Below is a small trained network, with its code and all its weights. Each question gives an input and a class and asks what happens when units are switched off, that is, made to give their printed mean instead of their output.

import numpy as np


def w(rows, s, z=0):
    codes = np.array(rows[::2]) - 128.0
    scale = np.full(codes.shape[1], s)
    scale[-1] = z or s
    return codes * scale


def norm(h):
    return h / np.sqrt((h * h).mean(-1, keepdims=True) + 1e-5)


def f(y):
    return y / 2 * (1 + np.tanh(0.7978845608 * (y + 0.044715 * y**3)))


def log_softmax(a):
    a = a - a.max(-1, keepdims=True)
    return a - np.log(np.exp(a).sum(-1, keepdims=True))


def net(x, mask):
    res = np.array(x, float).reshape(1, 6) / 4 @ E
    u = 0
    for l in range(2):
        y = f(norm(res) @ A[l][:, :-1].T + A[l][:, -1])
        res = res + np.where(mask[u : u + 7], y, B[l][:, -1]) @ B[l][:, :-1]
        u += 7
    return log_softmax(norm(res)[-1] @ U[:, :-1].T + U[:, -1])


A, B = {}, {}
E = w([
[102,149,179,113,136,124,144,77,75],'x0',
[201,163,104,36,173,42,215,146,8],'x1',
[95,168,91,153,2,71,110,39,199],'x2',
[21,110,184,153,141,136,92,196,164],'x3',
[45,28,142,162,171,246,107,157,107],'x4',
[101,78,184,112,124,107,89,200,134],'x5',
],0.0084)
A[0] = w([
[165,104,133,115,192,170,141,148,67,125],'L0N0',
[93,80,184,110,208,141,126,248,68,139],'L0N1',
[63,59,135,158,116,216,89,158,195,121],'L0N2',
[72,151,124,139,86,148,116,108,226,65],'L0N3',
[99,32,104,157,144,247,99,158,140,116],'L0N4',
[88,138,137,160,82,127,82,142,252,3],'L0N5',
[36,114,150,147,72,159,99,131,252,157],'L0N6',
],0.014,0.003)
B[0] = w([
[117,156,155,158,88,19,99,172,83,196],'L0N0',
[52,152,87,101,119,122,85,234,52,252],'L0N1',
[194,23,90,148,223,206,159,34,161,252],'L0N2',
[51,167,171,215,72,94,180,159,71,199],'L0N3',
[157,164,182,20,131,213,192,147,148,251],'L0N4',
[52,179,134,167,16,76,120,153,129,213],'L0N5',
[101,115,135,191,107,86,47,110,245,251],'L0N6',
],0.012,0.015)
A[1] = w([
[163,5,131,96,250,226,104,79,156,4],'L1N0',
[152,90,116,190,222,83,169,150,125,139],'L1N1',
[159,246,137,105,155,104,125,62,103,87],'L1N2',
[91,161,118,99,34,239,90,171,222,171],'L1N3',
[108,106,240,105,227,100,194,106,164,112],'L1N4',
[245,173,119,121,51,45,194,9,94,133],'L1N5',
[97,78,141,237,127,52,34,57,206,20],'L1N6',
],0.013,0.0037)
B[1] = w([
[156,124,179,89,160,238,139,95,176,204],'L1N0',
[53,153,143,106,90,169,131,107,119,126],'L1N1',
[137,100,55,110,119,140,102,126,123,181],'L1N2',
[177,136,183,151,165,115,161,92,146,251],'L1N3',
[131,118,117,145,203,148,116,178,150,151],'L1N4',
[177,133,92,112,112,168,137,72,136,248],'L1N5',
[77,129,113,184,90,6,119,136,101,242],'L1N6',
],0.019,0.012)
U = w([
[127,119,140,73,125,99,107,223,11,1],'0',
[148,68,221,133,170,223,160,127,174,62],'1',
[212,118,57,107,57,133,134,61,94,253],'2',
[102,102,165,246,45,46,125,84,178,184],'3',
],0.013,0.00091)

Each question gives the input, the list of numbers given to net, and the class t.
The units are the neurons (one row each of A and B). Each row of codes is followed by its name. A weight is (code - 128) times the scale printed after its matrix; where a second scale follows, it is the last column's (A, B and U).
mask holds one flag per neuron, layer by layer. A switched-off neuron (its flag False) gives its mean, the last column of its row in B, instead of its output. The means were averaged over made-up inputs and are rounded, as every weight is.
A unit's drop is (log p(t) with every unit on - log p(t) with that unit switched off) / (log p(t) with every unit on - log p(t) with every unit switched off).
The circuit of an input: a set's keep is (log p(t) with only the set's units on - log p(t) with every unit switched off) / (log p(t) with every unit on - log p(t) with every unit switched off). Starting from the 12 units with the biggest drops (on a tie, the unit counted first), units are removed one at a time, each time the one whose removal leaves the highest keep (on an exact tie, the one counted first), for as long as the keep stays at least 0.8.
circuit, biggest first: the units of the circuit, biggest drop first
top k neurons: the k neurons with the biggest drops, biggest first
top k neurons in layer l: the k neurons of layer l with the biggest drops, biggest first
drop when u is switched off: that unit's drop, to one decimal
input [7,7,6,7,0,5], class 0: circuit, biggest first : L0N6
input [-5,-2,1,-7,-3,-6], class 2: top 2 neurons : L0N6, L0N2
input [-3,0,5,-3,-3,-1], class 2: top 2 neurons : L0N6, L1N5
input [-4,3,7,-5,0,1], class 2: top 2 neurons in layer 0 : L0N6, L0N2
input [-4,7,1,3,0,-6], class 2: top 2 neurons in layer 0 : L0N1, L0N6
input [-6,6,-8,-7,-2,-3], class 0: top 2 neurons : L0N2, L0N0
input [7,-3,-7,-4,3,8], class 0: top 2 neurons : L0N1, L0N0
input [-5,-3,3,-8,5,5], class 1: top 2 neurons : L0N4, L0N2
input [6,7,5,1,-1,1], class 2: top 3 neurons : L0N2, L0N6, L0N1
input [-8,2,-2,4,1,-7], class 0: top 2 neurons : L0N6, L0N2
input [3,8,7,7,-4,4], class 2: top 3 neurons : L0N1, L0N6, L0N2
input [1,2,-1,5,-6,-6], class 2: drop when L0N1 is switched off : 0.6
input [7,2,1,0,-6,1], class 2: drop when L0N6 is switched off : 0.4
input [0,-3,-4,6,-1,-4], class 1: drop when L0N4 is switched off : 1.6
input [1,8,4,1,4,-7], class 2: drop when L0N1 is switched off : 1.6
input [0,-8,-2,-3,6,-3], class 1: top neuron : L0N4
